Each item is an arrangement of 9 marks. Each symbol rearranges the positions; applied to (1 2 3 4 5 6 7 8 9) they give: b (9 1 2 3 4 5 6 7 8); j (3 2 1 9 8 7 6 5 4).

Rows of some items; one shown again gets a slightly different row:
(6 5 4 3 2 1 9 8 7): -1.67 1.97 -2.46 0.42 0.64 0.60 0.84 0.47 2.04 -0.79 1.68 -0.44 -0.29
(7 6 5 4 3 2 1 9 8): -2.13 -1.34 -1.43 -1.84 2.08 -0.62 0.08 1.53 0.32 1.00 -0.08 1.53 0.37
(8 7 6 5 4 3 2 1 9): 0.07 -2.75 2.02 -0.48 -0.16 -1.02 -0.84 0.11 -2.05 1.21 -1.80 1.22 0.36
(1 2 3 4 5 6 7 8 9): 1.68 1.71 1.76 2.16 -1.70 1.34 0.60 -0.77 -0.21 -0.84 0.49 -1.68 0.64
(7 6 5 4 3 2 1 9 8): -1.89 -1.55 -1.67 -1.78 1.87 -0.75 -0.12 1.56 -0.04 1.01 -0.28 1.40 0.34
(2 1 9 8 7 6 5 4 3): -1.64 0.33 -3.05 -2.02 1.83 -0.06 0.29 0.22 1.64 -0.27 0.89 0.81 -0.01
(2 1 9 8 7 6 5 4 3): -1.87 0.19 -3.09 -2.04 1.52 0.00 0.51 0.41 1.41 -0.55 0.77 0.38 -0.13
(4 5 6 7 8 9 1 2 3): -1.67 1.18 -2.99 -0.81 1.39 0.08 0.37 1.13 1.93 -0.15 1.33 0.07 -0.24
(4 3 2 1 9 8 7 6 5): 2.23 -0.93 2.59 1.06 -1.44 -0.74 -1.00 0.04 -1.78 0.70 -1.60 -0.25 0.05
(1 2 3 4 5 6 7 8 9): 1.80 1.40 1.89 2.10 -1.58 1.05 0.75 -0.89 -0.40 -0.93 0.70 -1.67 0.28
(5 6 7 8 9 1 2 3 4): 0.74 2.66 -0.70 1.78 -1.47 0.63 0.65 -1.06 1.46 -1.05 1.33 -1.71 -0.34
(8 9 1 2 3 4 5 6 7): -1.91 -0.99 -2.08 -2.43 1.70 -0.24 0.09 0.33 1.00 0.31 0.44 1.68 -0.50
(2 3 4 5 6 7 8 9 1): 1.07 -2.08 2.74 0.80 -0.80 -0.83 -0.68 -0.41 -2.05 0.83 -1.28 0.51 0.01
(8 9 1 2 3 4 5 6 7): -2.02 -1.20 -2.36 -2.44 1.83 -0.09 -0.22 0.66 0.52 0.24 0.49 1.41 -0.45
(6 7 8 9 1 2 3 4 5): 2.51 0.18 2.46 1.31 -2.01 -0.05 -0.56 -1.04 -1.79 -0.09 -1.22 -0.93 0.28
(9 8 7 6 5 4 3 2 1): 1.92 0.32 2.84 1.70 -1.78 0.95 -0.02 -0.89 -0.97 -0.47 0.10 -1.04 0.11
(8 7 6 5 4 3 2 1 9): 0.16 -2.63 1.94 -0.43 -0.11 -0.84 -0.81 -0.01 -1.80 1.13 -1.49 1.20 0.37
(3 2 1 9 8 7 6 5 4): -0.58 -2.26 0.02 -1.88 1.18 -1.29 -1.04 0.83 -0.84 1.50 -1.01 1.76 -0.76
(9 8 7 6 5 4 3 2 1): 1.84 0.65 2.66 1.86 -1.97 0.85 0.08 -1.17 -0.85 -0.89 0.13 -0.85 0.01
(2 3 4 5 6 7 8 9 1): 0.63 -1.99 2.90 1.13 -0.98 -0.78 -0.52 -0.31 -2.03 0.74 -1.49 0.31 0.02
(7 8 9 1 2 3 4 5 6): 0.58 -2.59 1.65 -1.35 0.64 -1.12 -1.42 0.73 -1.54 1.33 -1.45 1.64 -0.21
(4 3 2 1 9 8 7 6 5): 2.20 -0.86 2.60 1.19 -1.09 -0.73 -0.98 -0.04 -1.84 0.91 -1.49 -0.18 0.29
(5 4 3 2 1 9 8 7 6): 1.12 2.22 0.58 2.18 -1.80 0.44 0.59 -1.24 0.61 -0.88 0.27 -1.53 0.33

Where do the symbols, taken in turn from left to right, take each start?
Each answer is a row, close to the row of the item it stands for.
-1.70 1.33 -2.94 -0.66 1.36 -0.06 0.42 1.01 1.63 -0.09 1.30 0.25 -0.42
b -> -1.60 -2.06 -0.56 -1.73 1.57 -1.26 -0.59 1.16 -0.81 1.18 -0.93 1.59 0.30
-0.03 -2.87 1.90 -0.32 -0.22 -0.87 -0.77 0.12 -2.03 0.82 -1.54 1.13 0.24
j -> 2.45 0.01 2.53 1.25 -1.88 0.03 -0.52 -0.95 -1.37 -0.25 -1.24 -0.83 0.21
-1.69 1.54 -3.11 -0.92 1.50 0.10 0.49 1.07 2.01 -0.12 1.05 0.03 -0.46
b -> -1.60 -2.31 -1.03 -1.57 1.56 -1.51 -0.52 1.16 -0.75 1.43 -1.22 1.66 0.16
1.28 2.00 0.36 2.32 -1.74 0.55 0.60 -1.23 0.44 -1.07 0.27 -1.90 0.17
b -> -1.41 1.81 -2.40 0.34 0.65 0.65 1.03 0.28 2.08 -0.58 1.64 -0.45 -0.24
-1.67 -2.04 -0.61 -1.85 1.59 -1.48 -0.30 1.00 -0.67 1.43 -1.05 1.52 0.51
b -> 0.55 -1.95 2.93 1.16 -1.00 -0.90 -0.79 -0.24 -1.74 0.86 -1.35 0.64 0.09
0.74 -1.89 2.91 1.11 -1.18 -0.73 -0.53 -0.03 -1.94 0.76 -1.43 0.67 0.05
b -> 1.67 1.48 1.88 2.28 -1.64 1.37 0.71 -0.74 0.14 -0.90 0.69 -1.44 0.26
1.92 1.58 1.83 2.15 -1.56 1.32 0.61 -0.76 -0.24 -0.94 0.58 -1.70 0.38
b b j -> 0.65 2.47 -1.00 0.50 -0.43 1.76 1.05 -0.60 1.47 -1.37 1.81 -1.52 0.07
0.73 2.64 -0.81 1.66 -1.29 0.71 0.60 -1.12 1.35 -1.34 1.10 -1.77 -0.20
j b -> 0.02 -3.01 2.09 -0.49 -0.10 -0.73 -0.58 -0.14 -2.15 0.92 -1.76 1.18 0.22
-2.05 -1.57 -1.36 -1.81 2.22 -0.64 -0.10 1.50 0.05 0.91 -0.38 1.36 0.15
j j j -> 0.93 2.52 -0.62 1.60 -1.52 0.78 0.41 -0.96 1.34 -1.21 1.13 -1.80 -0.40
-1.87 -2.05 -0.90 -1.33 1.55 -1.42 -0.35 1.06 -0.64 1.46 -1.29 1.50 0.22
b b -> 1.40 1.47 2.00 2.10 -1.74 1.20 0.52 -0.83 -0.27 -0.85 0.61 -1.60 0.24
-1.59 0.42 -3.03 -1.82 1.49 0.02 0.20 0.32 1.58 0.02 0.99 0.73 -0.37
b j b j -> -1.84 0.35 -3.08 -2.25 1.55 -0.09 0.27 0.27 1.62 -0.34 0.94 0.79 -0.17
-0.41 -2.29 0.31 -1.81 0.91 -1.47 -1.41 0.66 -1.18 1.37 -1.02 1.97 -0.66
j j b j -> 0.83 -1.68 3.01 1.00 -1.08 -0.89 -0.67 -0.31 -1.85 0.89 -1.40 0.61 0.10
1.33 2.06 0.44 2.21 -1.71 0.51 0.55 -1.26 0.28 -1.18 0.24 -1.87 0.28
j -> -1.70 -2.28 -0.91 -1.52 1.50 -1.51 -0.41 0.97 -0.66 1.23 -1.14 1.49 0.36
0.50 2.70 -0.78 0.69 -0.31 1.69 0.90 -0.98 1.46 -1.55 1.67 -1.53 0.28
b j b -> -1.96 -0.87 -2.29 -2.56 1.69 0.00 -0.27 0.33 0.71 0.21 0.54 1.51 -0.78
2.65 0.25 2.39 1.35 -1.74 -0.19 -0.52 -1.19 -1.44 -0.36 -1.14 -0.82 0.37
j -> 0.34 -2.69 2.21 -0.41 -0.04 -0.85 -0.57 -0.09 -1.94 0.92 -1.77 1.26 0.68
0.83 -2.09 2.83 0.99 -0.82 -0.84 -0.50 -0.15 -1.88 0.79 -1.45 0.39 0.10
j j j b -> 1.18 2.13 0.72 2.22 -2.01 0.70 0.59 -1.07 0.49 -0.88 0.42 -1.93 0.02
2.49 0.08 2.47 1.13 -1.59 -0.21 -0.65 -0.71 -1.46 -0.03 -1.21 -0.69 0.39
j b j b -> 2.54 0.11 2.39 1.34 -1.85 -0.25 -0.54 -1.16 -1.32 -0.10 -1.01 -0.82 0.23
-1.53 1.89 -2.51 0.29 0.60 0.45 0.96 0.50 2.22 -0.71 1.58 -0.36 -0.25
j j b -> -2.34 -1.47 -1.59 -1.76 2.19 -0.43 0.03 1.39 0.24 1.13 -0.07 1.51 0.33
-1.60 -1.97 -0.93 -1.35 1.60 -1.30 -0.51 1.18 -0.67 1.46 -1.21 1.70 0.29
b b -> 1.64 1.16 1.89 2.38 -1.59 1.42 0.47 -0.75 -0.23 -0.84 0.63 -1.85 0.41
2.06 -0.88 2.77 0.99 -1.40 -0.87 -1.17 -0.03 -1.77 0.50 -1.70 -0.20 0.35
j -> 0.77 -1.89 2.93 0.97 -0.91 -0.53 -0.69 -0.20 -1.93 0.82 -1.40 0.53 0.07
0.49 -2.53 1.53 -1.60 0.58 -0.92 -1.07 0.86 -1.83 1.34 -1.54 1.58 -0.15
b b j b -> 0.10 -2.61 2.10 -0.37 0.23 -0.78 -0.61 0.10 -1.78 0.93 -1.91 1.09 0.25
-1.64 1.38 -2.94 -0.88 1.50 0.03 0.48 1.19 1.81 -0.03 1.16 0.05 -0.36
b b b j -> -0.54 -2.40 0.07 -1.83 1.17 -1.39 -1.10 1.04 -1.18 1.34 -1.19 1.88 -0.67
-1.98 -0.92 -2.10 -2.31 1.76 -0.29 -0.01 0.63 0.57 0.29 0.47 1.65 -0.23
j -> 0.62 2.56 -1.25 0.69 -0.35 1.72 0.98 -0.57 1.53 -1.33 1.61 -1.66 0.43
1.98 -0.86 2.52 1.12 -1.22 -1.19 -1.07 0.00 -2.06 0.81 -1.61 -0.18 0.20
b -> 1.26 2.28 0.54 2.27 -1.96 0.46 0.74 -1.16 0.42 -1.13 0.33 -1.93 0.35
-0.06 -2.83 2.07 -0.35 -0.07 -0.72 -0.90 -0.16 -2.10 0.95 -1.59 1.18 0.28
j b -> 0.91 2.66 -0.63 1.75 -1.12 0.58 0.65 -1.11 1.18 -1.02 1.10 -1.68 -0.32
-1.60 0.32 -3.08 -2.12 1.41 0.00 -0.01 0.14 1.39 -0.26 0.77 0.73 -0.18
j j j -> -0.65 2.25 -2.13 -0.05 0.19 1.58 1.37 -0.52 1.79 -1.36 1.77 -1.36 0.41
0.58 2.73 -0.54 1.69 -1.52 0.75 0.75 -0.79 1.42 -1.33 1.31 -1.80 -0.47
j b j -> 2.45 0.09 2.49 1.19 -1.76 0.02 -0.76 -1.18 -1.34 -0.03 -0.99 -0.90 0.16
0.66 -2.52 1.56 -1.23 0.77 -1.08 -1.27 0.54 -1.59 1.17 -1.40 1.43 -0.11
j -> 1.81 0.53 2.90 1.55 -1.76 0.77 0.11 -1.02 -0.93 -0.71 -0.05 -1.03 0.09
2.54 0.40 2.48 1.38 -1.74 -0.19 -0.43 -1.05 -1.51 -0.19 -1.23 -0.95 0.04
j j j -> -0.07 -2.71 2.02 -0.29 -0.12 -0.67 -0.79 0.20 -2.04 1.14 -1.73 0.99 0.55
0.85 -1.88 2.95 1.11 -1.22 -0.64 -0.45 -0.18 -2.01 0.87 -1.29 0.47 0.06
b b b -> -2.31 -1.11 -2.21 -2.22 1.94 -0.16 -0.05 0.54 1.07 0.18 0.57 1.50 -0.42
1.24 2.26 0.48 2.34 -1.83 0.39 0.61 -1.06 0.60 -1.08 0.56 -2.20 0.18
b b b -> -0.01 -2.63 1.98 -0.32 -0.09 -0.94 -0.61 -0.06 -1.97 1.15 -1.81 1.01 0.37
-1.63 0.55 -3.10 -2.03 1.50 -0.07 0.14 0.16 1.71 -0.22 0.90 0.65 -0.07
j b j -> 0.60 2.71 -1.09 0.67 -0.38 1.66 1.19 -0.39 1.45 -1.44 1.46 -1.42 0.02
-0.51 1.92 -1.94 -0.02 0.40 1.61 1.30 -0.50 1.84 -1.10 1.62 -1.11 0.47
b b b j -> -0.04 -2.63 2.14 -0.24 0.20 -0.84 -0.55 0.00 -2.12 1.11 -1.51 1.30 0.30
-0.51 -2.29 -0.12 -1.68 1.22 -1.41 -1.31 0.94 -0.98 1.48 -1.28 1.93 -0.80
j j b -> 2.06 -0.98 2.83 0.97 -1.33 -0.83 -0.92 0.00 -1.78 0.86 -1.49 0.09 0.19
1.77 -0.74 2.57 1.10 -1.23 -0.78 -0.85 0.10 -1.59 0.70 -1.67 -0.23 0.00
j b b j -> -1.73 0.40 -2.96 -1.95 1.37 -0.09 0.40 0.07 1.38 -0.14 1.05 0.77 -0.17
-0.55 2.04 -2.12 -0.08 0.22 1.32 1.13 -0.50 1.89 -1.16 1.76 -1.39 0.49
j j b -> -2.03 -1.22 -2.18 -2.44 1.69 -0.12 -0.13 0.55 0.72 0.01 0.45 1.59 -0.48
0.00 -2.78 2.28 -0.42 -0.06 -0.83 -0.67 0.05 -2.12 1.11 -1.46 1.07 0.37
b j -> 0.54 -2.40 1.21 -1.28 0.52 -0.91 -1.06 0.43 -1.86 1.28 -1.17 1.60 -0.41
1.94 0.36 2.80 1.79 -1.95 0.73 -0.09 -0.99 -0.93 -0.64 -0.01 -1.08 -0.07
b j j -> 0.82 2.68 -1.09 0.62 -0.49 1.90 1.02 -0.76 1.39 -1.36 1.47 -1.46 0.18
-0.11 -2.71 2.34 -0.43 -0.02 -0.93 -0.69 -0.20 -1.97 1.14 -1.53 1.05 0.17
j j j j -> 0.02 -2.42 2.23 -0.37 0.27 -0.83 -0.54 -0.19 -1.85 0.98 -1.88 1.57 0.48
-1.93 -1.64 -1.75 -1.71 2.13 -0.76 -0.23 1.27 0.16 0.92 -0.15 1.45 0.47
b j b -> 0.70 2.61 -0.66 1.65 -1.37 0.95 0.53 -1.13 1.48 -1.12 1.23 -1.67 -0.39
-0.62 -2.53 -0.01 -2.01 1.01 -1.48 -1.31 0.82 -0.95 1.36 -1.19 1.90 -0.87
b b j -> -1.57 -2.16 -0.78 -1.57 1.80 -1.53 -0.58 1.19 -0.71 1.43 -1.09 1.51 0.29
2.34 0.09 2.35 1.33 -1.91 -0.12 -0.42 -1.10 -1.40 -0.20 -1.17 -0.90 0.17
j b j j -> 1.93 0.13 2.75 1.82 -1.85 0.85 0.10 -0.96 -0.90 -0.52 0.21 -0.89 0.15
1.10 2.05 0.65 2.18 -1.98 0.55 0.51 -1.48 0.32 -0.81 0.23 -2.00 -0.24
j -> -1.78 -1.99 -0.75 -1.66 1.69 -1.44 -0.50 1.09 -0.75 1.56 -1.23 1.56 0.29
0.62 -2.11 2.82 0.95 -1.24 -0.75 -0.54 -0.23 -1.92 0.78 -1.46 0.28 0.27
b j j -> 1.61 1.42 2.11 2.32 -1.55 1.02 0.71 -0.73 -0.25 -1.12 0.49 -1.61 0.27
-2.20 -1.55 -1.72 -1.70 2.15 -0.67 -0.18 1.63 0.10 0.99 -0.14 1.52 0.33
j b b j -> 1.31 2.02 0.58 2.21 -1.95 0.38 0.56 -1.17 0.45 -0.99 0.22 -2.01 0.18
-1.79 0.30 -3.26 -2.05 1.39 0.00 0.24 -0.01 1.56 -0.35 0.87 0.45 -0.33
b b -> 2.07 -0.61 2.49 0.91 -1.29 -0.81 -0.75 -0.17 -1.65 0.77 -1.63 -0.06 0.16
